arr =
-96	53	-81	-48	61	196	-299
-194	-59	460	-26	84	198	-148
-212	-107	151	-199	251	-84	31
Indices start at 0.
(0, 0) -> -96
(2, 5) -> -84
(2, 4) -> 251
(2, 2) -> 151
(2, 0) -> -212

x = [-227,   83,  107, -181, -132,  520,   47,   88, -118, -197, -249]
x[0] -> -227
x[-2] -> -197
x[6] -> 47
x[2] -> 107
x[-6] -> 520
x[-1] -> -249

W =
[[3255 6497 6599 4273 4480 6613]
 [3936 5517 5751 3602 4552 3453]
 [4054 7134 3557 3883 2214 2255]
 [3801 4349 4459 3149 5640 5643]
 [4664 4815 4858 5794 5742 3863]
 [4168 4990 4538 6136 7332 4823]
 [4129 4549 3329 6071 2429 2454]
 [4035 4643 6316 4322 3703 8750]
 [4959 4877 5532 4353 4417 2035]]
W[0, 0] -> 3255
W[4, 3] -> 5794
W[7, 1] -> 4643
W[8, 5] -> 2035
W[0, 1] -> 6497
W[1, 3] -> 3602
W[2, 5] -> 2255
W[6, 1] -> 4549
W[0] -> [3255, 6497, 6599, 4273, 4480, 6613]
W[2, 1] -> 7134
W[4] -> [4664, 4815, 4858, 5794, 5742, 3863]
W[5] -> [4168, 4990, 4538, 6136, 7332, 4823]
W[:, 4] -> [4480, 4552, 2214, 5640, 5742, 7332, 2429, 3703, 4417]
W[7] -> [4035, 4643, 6316, 4322, 3703, 8750]
W[3, 0] -> 3801
W[7, 2] -> 6316
W[4, 0] -> 4664
W[8, 0] -> 4959
W[5, 0] -> 4168
W[7, 5] -> 8750
W[1] -> [3936, 5517, 5751, 3602, 4552, 3453]
W[4, 4] -> 5742
W[8, 1] -> 4877
W[8] -> [4959, 4877, 5532, 4353, 4417, 2035]
W[3, 5] -> 5643

B = [ 32 102  93  50 201 105 143  83  59 120  62 126  52 101]
B[0] => 32
B[4] => 201
B[-8] => 143
B[-12] => 93
B[-9] => 105

A =
49,174,199,554,771,663,51,679,772,337,153,783,106,145
816,696,647,276,42,176,759,142,85,432,749,127,741,692
745,842,766,617,611,124,819,477,86,298,100,149,682,837
19,97,251,561,572,591,20,543,838,384,496,830,86,92
95,154,226,656,767,554,76,788,793,797,77,768,68,196
780,781,699,376,417,12,838,400,67,312,222,43,695,836
198,81,181,335,379,736,95,317,536,154,793,589,290,78
478,127,50,134,200,738,109,127,674,41,875,617,221,54
196,267,262,523,678,410,178,595,734,236,195,802,79,276
650,833,826,714,702,42,796,628,51,338,48,163,695,815
598,321,196,290,255,716,325,289,315,111,707,317,311,313
A[0][0] = 49
A[2][12] = 682
A[-7][-1] = 196
A[-2][-11] = 714
A[0][5] = 663
A[-9][10] = 100
A[-3][-5] = 236
A[9][12] = 695
A[-5][6] = 95
A[-3][-3] = 802
A[1] = [816, 696, 647, 276, 42, 176, 759, 142, 85, 432, 749, 127, 741, 692]
A[-5][12] = 290
A[-10][-2] = 741
A[8] = [196, 267, 262, 523, 678, 410, 178, 595, 734, 236, 195, 802, 79, 276]
A[-6][7] = 400
A[2][2] = 766
A[-9][-11] = 617
A[9][11] = 163
A[-1][-3] = 317
A[-10][-7] = 142
A[-6][-13] = 781
A[-8][13] = 92
A[-11][-2] = 106
A[-9] = [745, 842, 766, 617, 611, 124, 819, 477, 86, 298, 100, 149, 682, 837]
A[-6][-2] = 695
A[-6][8] = 67
A[1][4] = 42
A[-8][3] = 561
A[-3][13] = 276
A[-9][4] = 611
A[4][-10] = 767
A[-11][-3] = 783
A[-6][-5] = 312
A[-3][-9] = 410
A[-11][-1] = 145

X = array([-1.3, -0.7,  0.9,  1.8,  0.6,  0.4,  2.2,  0.1,  0.7,  0.3,  1.9])
X[0] => -1.3
X[8] => 0.7
X[5] => 0.4
X[10] => 1.9
X[4] => 0.6
X[2] => 0.9
X[1] => -0.7
X[3] => 1.8

m =
array([[ 214, -366, -344, -368, -375, -183, -282],
       [-222, -393, -360, -402, -374,  209,  250],
       [ 167, -392, -396, -384, -355,   93,  -70],
       [ 309,  377, -351,  360,  359, -283,  273],
       [ -30, -383, -379, -358, -377,  120,   -4],
       [-286,  409,  374,  386,  385,  335,   91],
       [ 247, -399, -391, -367, -371, -218,  229]])
m[0,0]: 214
m[3,0]: 309
m[4,3]: -358
m[1,5]: 209
m[1,0]: -222
m[4,5]: 120
m[0]: [214, -366, -344, -368, -375, -183, -282]
m[1,6]: 250
m[3,2]: -351
m[5,2]: 374
m[5,5]: 335
m[4,4]: -377
m[6,4]: -371
m[2,1]: -392
m[0,2]: -344
m[:, 0]: [214, -222, 167, 309, -30, -286, 247]
m[0,3]: -368
m[2,5]: 93
m[5,1]: 409
m[6,1]: -399
m[:, 6]: [-282, 250, -70, 273, -4, 91, 229]
m[3,6]: 273
m[5]: [-286, 409, 374, 386, 385, 335, 91]
m[6,3]: -367
m[3]: [309, 377, -351, 360, 359, -283, 273]
m[5,3]: 386
m[:, 1]: [-366, -393, -392, 377, -383, 409, -399]
m[1,1]: -393
